Below is a small trained network, with its code and all its weights. Each question gives an input and a target symbol and asks what happens when units are switched off, that is, made to give their printed mean instead of their output.

import numpy as np


def w(rows, s, z=0):
    codes = np.array(rows[::2]) - 128.0
    scale = np.full(codes.shape[1], s)
    scale[-1] = z or s
    return codes * scale


def norm(h):
    return h / np.sqrt((h * h).mean(-1, keepdims=True) + 1e-5)


def f(y):
    return np.maximum(y, 0)


def softmax(a):
    e = np.exp(a - a.max(-1, keepdims=True))
    return e / e.sum(-1, keepdims=True)


def log_softmax(a):
    a = a - a.max(-1, keepdims=True)
    return a - np.log(np.exp(a).sum(-1, keepdims=True))


def net(x, mask):
    ids = ['αβγδεζηθμξπστψ'.index(c) for c in x.split()]
    T = len(ids)
    res = E[ids] + P[:T]
    r = norm(res)
    for j in range(3):
        rows = slice(3 * j, 3 * j + 3)
        q, k, v = (r @ M[0][rows].T for M in (Q, K, V))
        z = softmax(np.where(np.tri(T) > 0, q @ k.T / 3**0.5, -1e9)) @ v
        o = O[0][rows]
        res = res + np.where(mask[j], z, o[:, -1]) @ o[:, :-1]
    y = f(norm(res) @ A[0][:, :-1].T + A[0][:, -1])
    res = res + np.where(mask[3:7], y, B[0][:, -1]) @ B[0][:, :-1]
    return log_softmax(norm(res)[-1] @ U[:, :-1].T + U[:, -1])


Q, K, V, O, A, B = {}, {}, {}, {}, {}, {}
E = w([
[166,84,152,160,134],'α',
[90,216,141,132,178],'β',
[163,74,148,165,128],'γ',
[170,78,164,162,123],'δ',
[185,92,173,182,111],'ε',
[167,202,47,128,250],'ζ',
[51,195,157,90,192],'η',
[92,26,139,123,114],'θ',
[136,228,174,176,123],'μ',
[56,181,71,71,214],'ξ',
[127,168,184,118,43],'π',
[223,147,89,181,57],'σ',
[141,119,15,80,74],'τ',
[129,139,208,85,110],'ψ',
],0.02)
P = w([
[1,35,115,236,117],'0',
[54,31,125,221,112],'1',
[86,35,125,196,104],'2',
[117,62,142,168,102],'3',
[149,92,150,134,103],'4',
[160,108,155,115,109],'5',
[181,124,165,90,112],'6',
],0.0097)
Q[0] = w([
[72,117,83,89,254],'h1',
[189,143,111,153,140],'h1',
[179,84,142,143,108],'h1',
[71,106,162,104,156],'h2',
[207,87,219,166,149],'h2',
[237,65,146,176,96],'h2',
[59,158,163,165,175],'h3',
[185,138,128,209,136],'h3',
[216,142,150,241,99],'h3',
],0.016)
K[0] = w([
[38,100,167,202,162],'h1',
[124,174,160,75,146],'h1',
[221,170,146,115,86],'h1',
[136,157,90,163,212],'h2',
[155,87,134,44,185],'h2',
[172,97,120,17,140],'h2',
[65,124,189,149,188],'h3',
[149,162,226,128,86],'h3',
[212,168,246,170,111],'h3',
],0.013)
V[0] = w([
[225,193,140,164,65],'h1',
[176,146,35,48,119],'h1',
[240,113,109,144,238],'h1',
[67,100,112,112,252],'h2',
[96,134,156,46,77],'h2',
[130,2,82,120,74],'h2',
[215,100,107,82,149],'h3',
[128,191,17,92,96],'h3',
[154,99,45,128,150],'h3',
],0.0093)
O[0] = w([
[162,131,145,220,30,121],'h1',
[32,2,173,137,134,16],'h1',
[108,111,106,235,167,91],'h1',
[153,122,178,204,136,139],'h2',
[134,77,77,166,114,100],'h2',
[48,165,170,133,111,255],'h2',
[114,161,164,84,203,91],'h3',
[55,202,156,213,109,19],'h3',
[161,177,136,148,107,109],'h3',
],0.0088,0.0081)
A[0] = w([
[131,167,33,105,118,238],'n1',
[38,135,178,98,51,2],'n2',
[91,146,82,88,247,234],'n3',
[151,116,251,164,144,171],'n4',
],0.013,0.0035)
B[0] = w([
[62,133,153,138,207,201],'n1',
[129,137,49,116,127,198],'n2',
[249,200,55,211,94,216],'n3',
[57,164,133,125,139,254],'n4',
],0.014,0.0069)
U = w([
[170,243,68,163,175,128],'α',
[165,182,70,121,180,96],'β',
[32,179,46,99,177,160],'γ',
[179,150,158,25,164,163],'δ',
[195,166,177,154,102,55],'ε',
[138,92,159,175,199,68],'ζ',
[198,106,138,149,148,55],'η',
[77,160,195,160,168,153],'θ',
[135,114,105,215,3,97],'μ',
[203,104,154,204,153,36],'ξ',
[142,149,109,88,40,254],'π',
[83,123,159,178,80,157],'σ',
[63,47,121,86,112,70],'τ',
[195,40,22,112,85,199],'ψ',
],0.016,0.0055)

Each question gives the input, a string of symbols that net reads in full, and the target symbol t.
The units are the heads (3 rows each of Q, K, V and O) and the neurons (one row each of A and B). Each row of codes is followed by its name. A weight is (code - 128) times the scale printed after its matrix; where a second scale follows, it is the last column's (O, A, B and U).
mask holds one flag per unit, heads first, then neurons. A switched-off unit (its flag False) gives its mean, the last column of its rows in O or B, instead of its output. The means were averaged over made-up inputs and are rounded, as every weight is.
A unit's drop is (log p(t) with every unit on - log p(t) with that unit switched off) / (log p(t) with every unit on - log p(t) with every unit switched off).
The circuit of an input: a set's keep is (log p(t) with only the set's units on - log p(t) with every unit switched off) / (log p(t) with every unit on - log p(t) with every unit switched off). Starting from all 7 units, units are removed one at a time, each time the one whose removal leaves the highest keep (on an exact tie, the one counted first), for as long as the keep stays at least 0.8.
circuit, biggest first: the units of the circuit, biggest drop first
unit that matters most: the unit with the biggest drop
top k neurons: the k neurons with the biggest drops, biggest first
heads that matter: for each layer, one digit per head in row order, 1 if its drop is at least 0.15 and else 0, layers parted by /
input β τ δ δ η μ δ, target μ: heads that matter : 100
input π θ α δ δ α α, target δ: top 3 neurons : (n3; n1; n4)
input ζ ζ θ δ ξ δ α, target ξ: heads that matter : 110
input ζ ψ α τ ξ, target α: heads that matter : 000
input ε δ δ δ γ, target δ: unit that matters most : h3
input π θ π μ τ α, target τ: heads that matter : 100
input ψ σ α δ, target σ: top 3 neurons : (n3; n4; n2)
input ψ ζ θ, target θ: heads that matter : 011
input π θ α, target π: heads that matter : 111
input δ π δ τ μ δ, target τ: circuit, biggest first : (n3; h1)
input ζ δ ψ, target θ: circuit, biggest first : (h2; n4)
input ξ β θ α, target θ: top 2 neurons : (n4; n3)
input θ α γ ζ δ ψ, target θ: circuit, biggest first : (h1; n3)
input ζ σ θ μ, target μ: circuit, biggest first : (h1)
input ε ξ θ γ, target ξ: top 2 neurons : (n1; n3)
input μ θ α, target μ: heads that matter : 111
input δ θ ψ, target δ: heads that matter : 101
input ξ τ τ ψ θ, target γ: circuit, biggest first : (h3; n2)
input γ ε σ α θ δ, target θ: heads that matter : 101
input σ π δ ξ σ σ γ, target σ: heads that matter : 100
input ψ ζ τ θ δ α, target θ: circuit, biggest first : (n4; n3)
